Each row has a hidden value. The values are split into ranges, and the tier after each row names the range that its value falls in. Each part has its own value, ranges and names.
-112 210 -35 -67 -116 252 -89 -204 47 -192 217 -81 394 -1 -189 -135 216 -53 29 384 -63 321 59 68 -10 -194 -262 43 -4 -3 239 48 -47 86 -209 -59 214 29
F
-23 -143 -187 -9 141 -58 87 -191 319 -15 -101 40 44 25 138 -98 68 -75 7 -253 82 -1 -140 105 -61 156 -16 54 -131 -76 86 16 54 203 105 -86 -35 19
L
146 237 43 -38 -139 288 -59 -176 21 -384 304 56 192 -184 -55 13 195 204 -203 95 73 177 49 295 108 -189 -335 -308 -51 -69 92 176 114 60 -13 5 410 228
D
-213 357 19 -163 -110 248 -9 -163 -183 -111 117 -165 245 2 -242 -91 234 131 -34 569 -91 95 120 37 20 -251 -99 204 186 45 111 -91 -61 -107 -350 33 48 -27
D
-82 57 37 62 50 21 19 -39 -20 4 -48 -134 -53 -114 -36 103 -134 45 -25 -66 60 -162 31 -84 19 1 143 82 211 -154 -79 -79 -10 -107 -1 4 -151 -9
Z
113 0 127 132 70 -34 -19 156 -66 -6 20 -189 -10 -187 -223 146 -304 -222 -37 -124 -53 -197 108 -140 -96 -22 -128 4 36 -208 7 36 -19 -165 5 -145 -68 -17
D
-131 26 -44 -5 57 45 -58 5 39 -6 34 -147 217 -15 -143 32 -55 -228 74 98 -24 7 88 -26 -62 -8 -24 85 10 -87 103 26 -75 -11 -91 -103 11 -109
R
-55 -86 -154 41 19 56 -9 -158 208 -37 -30 -39 221 22 -8 -103 40 -52 11 2 -5 183 -46 36 -84 -36 -85 107 -81 -62 164 -9 -48 178 0 -108 41 -18
F
174 213 11 159 -38 373 -81 287 -540 -253 -8 -145 -61 -689 -117 182 -252 62 -396 128 26 -530 183 -61 59 -308 -183 -135 80 -114 -109 -96 21 -284 -169 31 31 -127
L
-160 269 -99 -372 -12 54 258 -287 -175 162 -289 9 -369 55 -84 -25 167 342 -15 355 -76 -379 -18 156 85 -177 260 344 147 73 -109 -238 109 -66 -329 50 -430 -127
F
40 -177 -83 229 18 18 -44 -22 155 -32 -47 -97 156 -81 4 43 -187 28 -103 -172 45 126 -12 -44 -113 -57 -29 31 2 -163 61 -15 -104 99 117 -108 66 27
T
-4 0 -60 106 -13 67 24 -200 180 -100 34 -62 181 -15 -4 -113 60 112 -98 -12 26 204 -74 -3 -74 -60 -129 86 31 -94 112 -33 -43 107 7 -48 80 127
T
55 134 47 10 -50 85 2 -129 68 -191 174 -31 133 -21 -58 73 70 222 -182 7 72 122 43 207 25 -93 -117 -149 41 -112 11 109 11 7 13 -11 275 197
Z
-92 249 -110 -254 -51 126 195 -146 -295 82 -249 -45 -228 -43 -115 14 106 426 -200 407 -82 -336 54 171 37 -290 159 287 117 68 -100 -229 22 -107 -333 44 -239 -119
K
-29 -172 -139 168 40 6 -2 -102 202 -23 -90 -56 135 -18 96 8 -83 133 -108 -178 87 127 -55 27 -76 -13 64 62 24 -128 34 -46 -83 139 129 -57 48 35
T
-162 291 -64 -120 -35 229 -7 -269 89 -248 240 -85 455 34 -122 -298 424 -44 -39 408 -40 294 -19 80 -40 -78 -360 116 -14 58 270 23 -24 69 -263 -3 251 101
L
-292 111 -165 -266 -5 56 68 -237 44 104 -123 -42 70 205 -68 -18 180 117 107 330 -31 17 39 178 24 -95 229 250 68 53 48 -89 -37 82 -216 -18 -124 -152
A
-270 4 -236 -230 -30 46 73 -251 70 181 -228 -2 -11 214 -32 34 83 173 112 289 -24 16 17 190 8 -154 334 268 40 46 22 -124 -68 161 -188 -47 -189 -204
A
-109 9 -96 -266 13 -102 161 -200 96 220 -193 4 -244 267 -110 171 -7 160 79 145 -15 -126 27 270 -52 -102 265 157 12 2 -67 -19 -6 78 -148 -96 -169 -82
B
66 -14 -50 32 -7 72 -10 -133 179 -157 91 3 154 -36 -1 -1 48 64 -92 -94 54 148 -13 166 -18 -37 -155 -102 -75 -101 93 98 31 122 80 -74 198 116
D
17 -78 -63 -47 31 -25 37 -261 339 24 -1 56 -56 58 -26 3 -33 -204 202 -158 33 80 -99 60 -36 51 -34 -13 -93 -116 107 85 77 215 45 -150 -101 28
L
-330 161 -131 -245 1 102 7 -219 58 24 -2 -75 209 182 -86 -45 231 1 140 360 -12 90 59 148 30 -53 145 197 83 47 98 -38 -48 63 -224 -7 -23 -130
R
4 144 40 79 49 165 -8 77 -248 -14 -91 -167 -139 -429 -161 31 -243 -267 18 61 -50 -434 51 -305 7 -90 -53 141 140 -142 -16 -157 43 -200 -177 -45 -363 -175
R
-153 -124 -63 133 103 -110 14 50 45 122 -153 -192 75 57 -5 156 -208 116 -92 -106 65 -66 60 -38 -91 23 282 169 173 -150 -86 -91 -165 -59 53 -38 -62 -63
Z
48 -87 -76 131 -71 113 -54 -156 182 -64 22 -36 160 -57 -71 -26 -86 -23 7 -4 -12 240 -29 -16 -81 -153 -133 25 -45 -116 152 10 -53 178 19 -133 54 32
D
-26 167 61 -107 -2 3 58 -157 96 -100 146 -77 151 124 -145 -11 154 107 -71 113 -12 124 42 175 -32 -33 -139 10 27 -62 72 89 9 -19 -75 -47 178 155
T
142 91 -31 -43 -53 177 -23 -123 91 -251 177 65 73 -132 -28 79 85 65 -141 -14 88 53 22 296 26 -117 -241 -270 -126 -67 64 178 89 109 7 -60 308 134
B
32 -171 -161 30 178 -116 80 -74 283 -30 -82 -2 114 20 103 -76 22 -88 -79 -313 58 -22 -91 121 -97 185 -79 25 -182 -104 88 58 32 145 147 -114 57 35
A
41 -174 -143 90 109 -31 29 -79 243 -64 -69 -10 115 -47 104 -44 -23 -16 -85 -275 69 38 -73 84 -74 91 -68 3 -113 -114 80 27 17 151 162 -96 59 36
K
59 -70 -42 60 42 -36 63 -174 239 -49 -14 -7 21 9 29 -18 -15 70 -55 -200 54 80 -81 72 -52 32 -58 4 -22 -131 48 30 32 116 106 -78 24 124
T
48 -180 -165 96 7 38 -22 -99 197 4 -90 6 86 -57 2 18 -138 -70 3 -130 9 89 -36 47 -79 -74 -29 16 -137 -116 108 17 -34 206 65 -155 -2 -55
A
-21 -229 -192 128 -6 50 -31 -150 242 33 -142 -6 85 -26 60 3 -132 4 39 -131 36 157 -65 4 -75 -77 69 86 -51 -109 99 -50 -59 241 101 -124 -64 -68
K
15 305 -152 -216 -41 227 236 -106 -451 6 -317 2 -366 -305 -39 -22 83 483 -353 360 -58 -586 13 135 88 -331 97 249 89 69 -160 -303 97 -157 -365 96 -316 -137
A
-49 -211 -166 48 72 -78 -3 -10 171 121 -149 -70 106 80 -47 88 -179 -100 28 -96 -10 32 26 63 -125 -17 106 104 -107 -106 69 11 -107 138 38 -171 -29 -129
A
44 -83 -151 -20 52 -19 55 -35 109 -66 -49 -14 155 56 20 34 50 199 -231 -67 32 48 28 292 -79 -45 -59 -21 -151 -47 46 64 -35 105 53 -85 239 44
K
-29 137 138 128 -65 151 -120 32 -91 -86 156 -220 186 -167 -276 81 -177 -181 45 170 -58 59 135 -191 -46 -161 -143 36 165 -162 88 5 -83 -131 -118 -88 7 -13
T
-56 -18 -34 -88 81 -125 106 -118 167 44 -47 -54 19 186 -29 66 38 148 -58 -78 33 9 11 198 -55 53 89 68 13 -81 -13 39 -8 30 37 -62 44 70
T
62 39 -44 116 -9 122 -20 -97 89 -251 120 -3 167 -138 109 55 56 289 -285 -150 161 89 -7 204 46 -42 -75 -192 33 -127 -20 73 9 49 125 36 312 192
Z
-166 50 -43 84 -13 169 -129 -20 14 -102 96 -192 384 -74 -135 -56 6 -153 38 204 -27 186 90 -105 -62 -91 -108 122 88 -71 171 -27 -121 0 -98 -63 89 -77
K
147 263 12 119 -47 368 -27 198 -550 -194 -73 -143 -127 -686 -148 73 -221 41 -324 196 -41 -559 131 -170 69 -319 -177 10 110 -101 -83 -187 51 -289 -244 32 -162 -154
A
-279 532 86 -141 -115 322 39 -225 -324 -140 97 -204 114 -143 -199 -146 271 249 -80 628 -49 -78 72 -126 104 -252 -18 296 411 32 10 -239 -24 -249 -436 167 -139 8
Z

Part 2:
14 -162 60 166 -269 -40 -98 68 18 -11 -54 -284 491 -47 269 15 -203 110 264 124 -319 124 -217 -74 85 -212 -28 -381 153 43 48 72 291 -244 156 -370 -83 196
mavob
-61 314 -92 -108 0 -57 -68 195 533 -83 -437 -196 234 -35 -293 -115 562 -42 -276 -31 -141 -58 254 -482 -162 264 135 -33 -265 -2 -17 263 142 -139 462 162 -147 445
pige
189 265 -370 -65 -445 -77 -151 72 154 35 -208 70 326 -128 -272 -220 215 -229 48 211 85 -332 -126 -315 -50 -131 -178 -180 -314 70 -170 385 356 -196 153 234 -273 172
mabe
-77 246 -107 -226 -216 -73 -123 141 478 -98 -348 -236 240 -209 -284 -33 263 50 -193 -108 22 -130 331 -239 -232 223 -65 -134 -275 61 -113 589 248 85 180 282 -133 418
todi
-89 146 93 75 129 -16 -82 110 -379 186 -18 237 -81 226 99 -11 -99 13 -61 60 147 -66 109 80 200 42 396 -64 300 166 -234 -107 -550 96 281 -68 187 -131
taga
-57 -345 -56 316 77 -204 258 -229 208 58 -298 -55 320 -126 99 -89 -128 63 47 116 -267 35 -24 186 318 71 46 -85 93 -387 -54 -184 -69 212 453 -263 63 120
todi
96 199 121 178 118 141 37 131 -240 -17 284 -80 -39 79 172 -175 -155 -110 215 143 32 -24 -153 306 -101 15 -15 162 226 214 -12 149 -540 276 -178 118 113 -135
pige
117 244 -355 -36 -399 -31 -101 111 298 117 -317 11 342 -169 -246 -222 99 -193 55 210 89 -339 -88 -268 -11 -137 -179 -203 -351 40 -112 352 209 -190 187 223 -243 127
taga
208 185 -374 -42 -362 -49 -31 62 136 -28 -112 -30 368 -53 -264 -265 212 -384 4 218 121 -213 -200 -196 -12 -104 -265 -106 -301 58 -135 319 388 -114 99 222 -449 76
daba
-224 15 -106 -403 -13 27 171 -94 -273 39 276 -6 -338 324 -17 -194 63 -368 -327 -183 240 310 137 427 49 228 -285 -122 266 -7 425 394 -42 236 4 71 -144 -81
mavob
-215 315 -102 -291 -171 -159 -176 218 453 -65 -432 -199 211 -118 -298 13 228 17 -288 -129 27 -125 403 -286 -203 209 43 -257 -232 93 -181 625 197 58 280 258 -204 385
ziki
-73 314 47 64 9 52 -116 166 -261 -155 355 -67 -52 111 170 -101 -232 -188 285 158 -31 -44 -150 318 -217 -100 -109 -78 310 314 -110 442 -457 295 -298 211 -26 -133
ziki
20 269 -130 -96 -73 -2 -25 138 562 -123 -357 -239 261 -129 -294 -150 514 -55 -194 -9 -88 -89 206 -375 -203 253 -14 23 -321 -8 -8 344 191 -43 314 243 -155 427
pige
50 303 -310 -180 -452 -246 -215 182 19 -52 -125 -54 354 -34 -240 -140 17 -338 -18 147 85 -240 -122 -203 -119 -177 -219 -349 -208 175 -277 640 475 -76 29 217 -520 118
ziki
167 -201 61 278 -182 -35 54 63 38 201 -172 -242 466 -70 215 -133 -172 70 177 144 -284 80 -298 -100 201 -158 0 -172 30 -93 197 -167 196 -303 289 -433 -6 151
Zadek
-320 298 96 16 160 -222 -242 199 -432 30 7 250 -107 331 119 86 -159 -57 -41 72 -37 -53 123 42 88 -43 449 -301 460 248 -383 125 -544 125 268 -53 50 -106
ziki
-88 179 107 58 44 14 -68 86 -317 -122 319 -34 -66 56 176 -18 -333 -60 214 75 83 -43 -3 455 -133 0 -27 -37 343 266 -240 407 -501 490 -274 192 67 -147
ziki
26 -2 -35 -348 -118 88 170 -6 -418 325 223 11 -290 288 -15 -281 3 -302 -357 -196 349 252 15 296 139 177 -235 -7 145 22 573 194 25 -12 44 -79 -36 -99
Zadek
-44 319 -65 -175 -68 -90 -63 293 494 75 -513 -253 263 -61 -305 -124 367 -49 -352 -79 9 -95 272 -436 -130 238 117 -73 -347 42 -7 347 162 -138 423 143 -209 374
pige
45 228 -77 -201 -215 92 -56 231 520 46 -393 -317 306 -189 -269 -106 285 31 -224 -92 133 -102 269 -311 -166 215 -52 -43 -387 100 26 415 222 -80 215 224 -153 355
taga
43 302 26 217 174 260 -13 121 -51 -255 339 -91 -8 131 123 -181 148 -204 305 231 -119 9 -188 149 -203 11 -46 170 230 256 -26 109 -548 185 -165 237 32 -66
daba
110 261 81 148 87 89 -64 101 -342 -234 442 -47 -28 156 138 -141 36 -194 241 165 -58 14 -206 218 -199 1 -34 134 305 282 -119 230 -352 264 -235 167 1 -59
Zadek
141 23 -150 -249 -187 203 157 -78 -399 224 335 78 -245 270 -7 -350 146 -371 -163 -45 286 191 -157 232 110 75 -332 39 121 32 576 121 52 -113 -20 -11 -36 -110
mabe
51 217 -343 -227 -538 -236 -209 103 -38 -80 -55 -40 360 -81 -217 -102 -86 -318 20 135 189 -247 -92 -64 -100 -188 -298 -391 -189 186 -344 732 535 41 -77 256 -530 75
mavob
-265 306 48 113 272 -172 -153 98 -285 -132 62 236 -125 303 72 11 82 -112 11 128 -168 -35 79 27 18 45 382 -129 432 151 -340 58 -577 200 274 39 74 -31
todi
141 -223 54 275 -270 -13 22 68 69 402 -329 -150 455 -173 231 -99 -366 216 205 138 -181 -52 -216 -89 293 -215 61 -255 -22 -107 178 -189 66 -349 345 -455 157 109
pige
-15 191 -66 -134 -80 -41 19 213 498 128 -505 -252 270 -121 -261 -135 269 -3 -315 -77 58 -86 266 -313 -55 240 65 -40 -346 -25 32 280 124 -73 400 111 -142 327
mabe
217 -292 15 296 -284 108 57 -36 77 263 -191 -160 481 -167 232 -114 -192 194 263 163 -184 15 -257 -79 276 -180 -19 -170 -7 -109 200 -261 158 -341 290 -419 147 138
taga
200 214 -421 2 -400 -27 -69 35 217 -78 -120 -4 387 -132 -266 -255 194 -348 117 272 78 -293 -212 -199 -54 -146 -306 -125 -317 59 -192 368 340 -90 53 297 -403 93
daba
28 -439 37 298 163 -34 408 -183 297 216 -383 -189 329 -121 102 -139 -93 110 -107 25 -100 135 56 202 402 210 88 81 -20 -409 127 -370 -135 174 522 -326 104 89
taga
19 -467 42 244 93 -188 378 -200 85 155 -226 -202 320 -70 135 -125 -226 11 -101 1 -127 190 -39 327 370 145 -20 -4 85 -388 100 -206 42 259 388 -368 -29 56
todi
-37 261 95 94 3 102 -142 99 -224 -116 285 4 -76 2 159 -38 -193 26 295 108 -4 -106 -17 284 -190 -21 0 -9 297 282 -164 353 -525 323 -236 213 209 -45
todi
159 260 -281 -53 -357 -162 -162 107 82 -86 -127 -24 347 -48 -236 -178 248 -260 8 173 -29 -212 -146 -314 -101 -96 -139 -176 -214 97 -197 401 438 -153 140 163 -360 218
Zadek
-61 102 -64 -412 -225 60 16 48 -442 189 309 -10 -262 283 3 -204 -55 -320 -247 -171 302 219 3 285 11 73 -295 -170 202 157 453 430 96 -6 -100 9 -124 -83
ziki
-172 -347 -88 219 -30 -185 196 -242 261 24 -289 -78 312 -188 126 -15 -266 117 108 95 -221 11 58 280 274 26 -39 -242 112 -341 -94 18 -64 280 348 -191 60 109
mavob
-436 338 138 -99 62 -209 -390 264 -417 102 -108 285 -117 294 134 220 -247 122 -67 1 35 -106 305 -38 90 -61 575 -476 470 343 -465 221 -563 55 312 -64 154 -54
mavob
253 159 -346 -55 -422 -41 -73 71 47 -15 -71 -35 398 -58 -240 -234 167 -345 19 201 162 -208 -211 -199 -7 -127 -256 -124 -284 106 -168 326 458 -134 58 187 -444 79
daba
49 264 -150 -87 -91 26 -22 169 524 -119 -337 -251 317 -107 -296 -151 473 -109 -183 22 -10 -98 169 -359 -173 216 -21 22 -339 40 -77 319 199 -41 283 257 -245 353
taga
39 245 -92 -170 -157 -49 -47 222 423 57 -410 -246 281 -106 -283 -137 324 -50 -281 -65 56 -96 213 -355 -123 204 13 -53 -345 41 4 364 251 -104 317 153 -202 352
pige
177 -338 53 189 -392 -47 10 -39 -122 248 -86 -195 467 -203 253 -38 -470 193 245 75 -87 19 -226 137 237 -211 -119 -276 67 -57 82 12 288 -129 93 -402 62 91
todi
-6 235 -79 -186 -145 -97 -52 204 407 14 -388 -252 262 -108 -281 -107 289 -45 -289 -90 39 -82 242 -299 -143 221 5 -75 -302 38 -36 427 256 -24 290 165 -213 361
Zadek
-139 298 79 100 52 -115 -252 204 -422 223 -76 327 -75 228 115 17 -169 45 41 131 18 -184 46 -76 152 -108 473 -221 334 236 -295 -34 -578 -65 312 -97 226 -98
pige

158 -42 205 -65 -33 -180 133 -21 202 -37 106 53 -264 146 -25 -587 102 593 -136 -159 -79 22 -61 -35 153 -169 38 95 5 -32 -487 17 -47 114 258 -123 -262 -104
[61]
262 -264 59 16 -7 -102 166 -186 301 35 -10 193 -136 -27 -6 -243 66 346 -107 89 51 21 -102 158 97 -71 -180 122 -139 143 -224 54 78 178 315 -235 81 -173
[68]
94 -8 16 77 39 99 -31 -227 171 -44 -41 201 -209 301 -184 103 -9 -29 78 -52 -26 -110 58 192 44 138 -315 -32 50 122 -212 125 114 -3 138 -9 208 79
[59]
-188 -78 -14 -93 -130 110 -287 27 10 -280 -9 264 78 -11 239 367 369 -260 -19 31 -204 7 146 -157 -44 121 -221 144 -147 -120 86 118 253 -16 10 186 462 102
[62]
-88 157 131 -73 -135 -132 -169 110 -15 -211 157 68 -222 219 131 -127 179 185 38 -283 -116 -47 -8 -134 80 -12 0 20 100 -178 -326 -56 49 -64 -2 207 -174 112
[51]
-333 222 227 14 -36 7 -190 -16 61 -141 262 171 -511 395 -65 -226 156 3 204 -354 -91 28 238 -104 175 -47 -167 1 254 -90 -531 -64 53 -49 -59 136 -214 51
[61]
295 -82 1 127 85 57 19 -348 128 -113 -67 65 -139 503 -328 -288 -176 328 -88 -14 -190 -208 47 313 -27 102 -136 19 -36 53 -519 287 26 -55 510 -159 345 249
[59]
103 133 61 67 372 -84 -43 -293 46 -20 263 123 -540 471 -146 -409 -176 -32 88 -82 -104 -180 114 123 -207 33 -349 -43 98 132 -522 45 111 -226 176 -212 259 364
[74]
563 96 -139 -130 -25 -335 24 147 -31 -185 55 -208 -6 67 142 -170 -56 735 -221 -284 18 -242 -582 -13 -8 -13 249 -31 -14 -96 -176 -100 17 -135 87 86 -315 103
[75]
313 -208 -27 169 31 -61 -9 -399 301 91 153 256 -306 268 -137 -432 -102 296 13 197 -56 -269 69 213 -137 134 -407 193 -215 150 -523 255 137 71 582 -441 498 73
[74]
169 -151 64 40 219 64 91 -257 8 -3 89 41 -229 269 -127 -364 -176 216 -179 -124 -66 -36 -43 219 41 -115 11 38 76 87 -376 -11 118 -73 207 -192 107 71
[68]
-109 97 300 -8 -56 88 68 -34 68 256 169 219 -436 217 14 -187 -1 -67 69 -276 86 -46 87 -21 155 7 -185 -50 289 59 -183 -166 98 93 -205 44 -303 -123
[76]
-184 -22 136 127 -249 74 -105 -224 535 -189 -92 433 -286 319 -312 70 373 57 302 94 -86 54 416 85 233 158 -590 99 -95 66 -444 374 -16 290 418 -16 241 -120
[60]
-181 -98 314 12 -424 155 105 37 391 333 76 401 -342 -87 28 -13 290 121 135 -196 255 94 92 -81 471 2 -269 108 168 92 -70 -127 92 469 -164 16 -479 -653
[51]
-101 251 302 -163 -94 132 -25 191 -70 229 261 93 -388 205 116 -359 100 136 -97 -433 -73 -147 47 -353 105 6 24 15 300 -117 -160 -139 107 38 -338 106 -417 -113
[74]
-62 -205 184 33 -150 186 119 -209 501 90 -196 479 -140 18 -155 165 330 -116 92 203 7 113 299 86 194 115 -566 91 -113 208 -9 259 84 379 200 -97 261 -289
[60]
-40 222 51 -293 173 -143 -226 278 -369 -230 237 -62 -80 11 483 -21 159 -116 -205 -305 -239 -87 -177 -381 -237 -53 154 -15 87 -221 74 -223 228 -351 -378 286 3 365
[76]
5 -106 300 41 75 163 193 -306 107 97 -235 307 -93 367 -156 19 -37 -372 -38 167 -150 5 336 305 -79 134 -400 -117 36 129 -37 211 35 91 239 20 423 277
[62]
47 171 -183 -141 215 -113 -343 87 -201 -575 205 -171 -99 262 84 -128 127 337 -151 -339 -313 -85 -165 -191 -77 -96 214 76 1 -224 -408 16 150 -387 53 142 123 353
[75]
148 68 -21 -217 49 2 -102 275 -368 118 338 -134 -133 -156 465 -73 -70 192 -295 -528 91 -165 -516 -274 35 -117 399 36 253 -113 132 -489 324 -218 -577 146 -441 -115
[61]
-101 -264 117 115 -245 83 1 -213 437 138 22 484 -249 -66 9 148 248 -97 195 135 169 64 168 125 222 86 -518 161 -92 184 -107 53 181 341 159 -139 166 -371
[51]
221 63 -78 16 19 -76 -196 -84 -39 -4 299 57 -283 239 103 -268 -87 246 -36 -161 -69 -342 -142 -58 -155 122 -102 110 -12 -46 -352 -1 207 -158 119 -124 167 169
[74]
226 20 43 -50 222 -116 -76 -135 -284 -87 94 1 -60 313 202 -185 -203 -119 -188 -22 -248 -257 -72 105 -383 90 -32 -50 -17 -73 -154 6 170 -327 142 26 442 601
[76]
55 -355 50 -95 95 271 80 -79 -102 333 85 243 -3 -323 361 189 -16 -334 -276 -23 132 10 -175 8 6 -45 -55 121 36 171 418 -282 436 50 -357 -109 193 -266
[51]
196 95 54 -92 -171 -101 72 126 342 -15 21 96 -243 -6 -56 -68 242 554 17 -278 128 -20 -238 -126 319 -24 -84 21 82 51 -184 -36 -4 198 -65 53 -509 -372
[59]
550 46 -199 -55 254 -157 -1 -65 -129 -165 86 -226 -79 225 -16 -217 -256 547 -260 -281 -58 -274 -505 125 -95 -25 225 -47 46 14 -276 -71 115 -302 91 -48 -48 240
[59]
-47 -22 166 88 -150 204 -32 -130 23 376 190 296 -356 158 79 58 -107 -239 105 -193 182 -198 25 85 93 166 -271 5 232 105 -33 -176 254 92 -212 -8 -58 -152
[76]
37 -52 117 -161 -188 229 50 158 74 167 -18 159 -29 -142 148 151 217 116 -183 -252 67 -10 -144 -197 250 16 20 66 123 8 232 -113 193 197 -326 125 -274 -390
[60]
-21 115 159 -166 -98 -26 -38 116 7 -158 -151 178 44 102 176 286 271 -202 -40 -39 -161 -15 67 -107 -64 138 -204 -88 3 -91 177 80 62 5 -79 325 125 221
[75]
-284 -318 115 190 -40 372 -168 -411 128 91 120 441 -248 235 -82 -10 34 -379 77 104 -98 -15 419 197 58 93 -404 218 -32 102 -294 138 317 102 239 -214 624 -55
[61]
366 -73 -61 -168 6 -16 -27 138 -349 -11 108 -183 138 -22 336 -125 -143 362 -439 -315 -76 -227 -482 -67 -66 -48 442 49 55 -161 69 -219 227 -195 -140 96 -100 100
[68]
345 -69 21 121 -92 -81 53 -284 304 -118 -142 140 -106 409 -287 -195 -33 420 8 80 -124 -198 26 285 10 164 -266 20 -130 56 -469 342 -50 88 587 -114 267 161
[59]
89 -86 -31 48 -22 99 -155 -122 -120 -90 185 0 -149 266 6 -216 -114 276 -140 -264 -94 -165 -108 83 70 -16 146 120 76 -93 -383 -43 195 -117 136 -44 78 55
[68]
-54 209 304 -269 -250 -118 -27 343 -80 51 46 138 -58 -34 422 15 308 -37 -98 -218 -112 -73 -43 -373 -32 77 -26 -38 94 -204 188 -123 65 57 -313 355 -273 63
[76]
81 -137 -54 -140 212 104 -110 -59 -232 -169 -41 93 155 -5 282 263 49 -335 -263 40 -211 -52 -64 1 -248 51 -52 28 -93 -23 245 -4 308 -223 -71 98 555 328
[62]
161 -253 19 128 -10 156 -46 -313 24 208 171 215 -195 186 19 -235 -182 45 -101 15 -18 -238 11 190 -64 98 -167 168 -39 83 -269 35 273 14 237 -275 385 2
[76]
-329 -217 229 -30 -209 208 -85 -71 254 59 55 456 -166 -90 140 51 402 -224 39 65 -67 146 332 -142 173 9 -357 221 -74 28 -39 70 222 277 10 -34 231 -295
[61]
141 -137 115 -148 132 -14 69 -47 -149 -40 -110 126 127 0 283 103 34 -263 -258 92 -171 -23 -44 54 -227 32 -82 -34 -77 -3 229 -9 181 -102 -4 101 386 312
[68]
-177 -132 60 -230 88 159 -196 119 -175 -47 199 179 -10 -223 454 30 288 -239 -267 -93 -200 39 16 -365 -100 -80 14 211 -57 -94 188 -127 381 -89 -299 34 291 -29
[76]
203 -128 286 162 -283 -111 242 -251 460 180 -25 248 -349 326 -283 -512 -16 556 86 -12 88 -64 92 282 275 19 -260 54 15 96 -603 162 -136 362 528 -206 -218 -218
[51]
331 -407 -61 31 -197 190 92 -182 184 246 -120 281 146 -186 126 229 17 67 -199 163 123 -154 -185 180 51 162 -198 167 -184 158 245 60 282 243 143 -172 342 -282
[75]
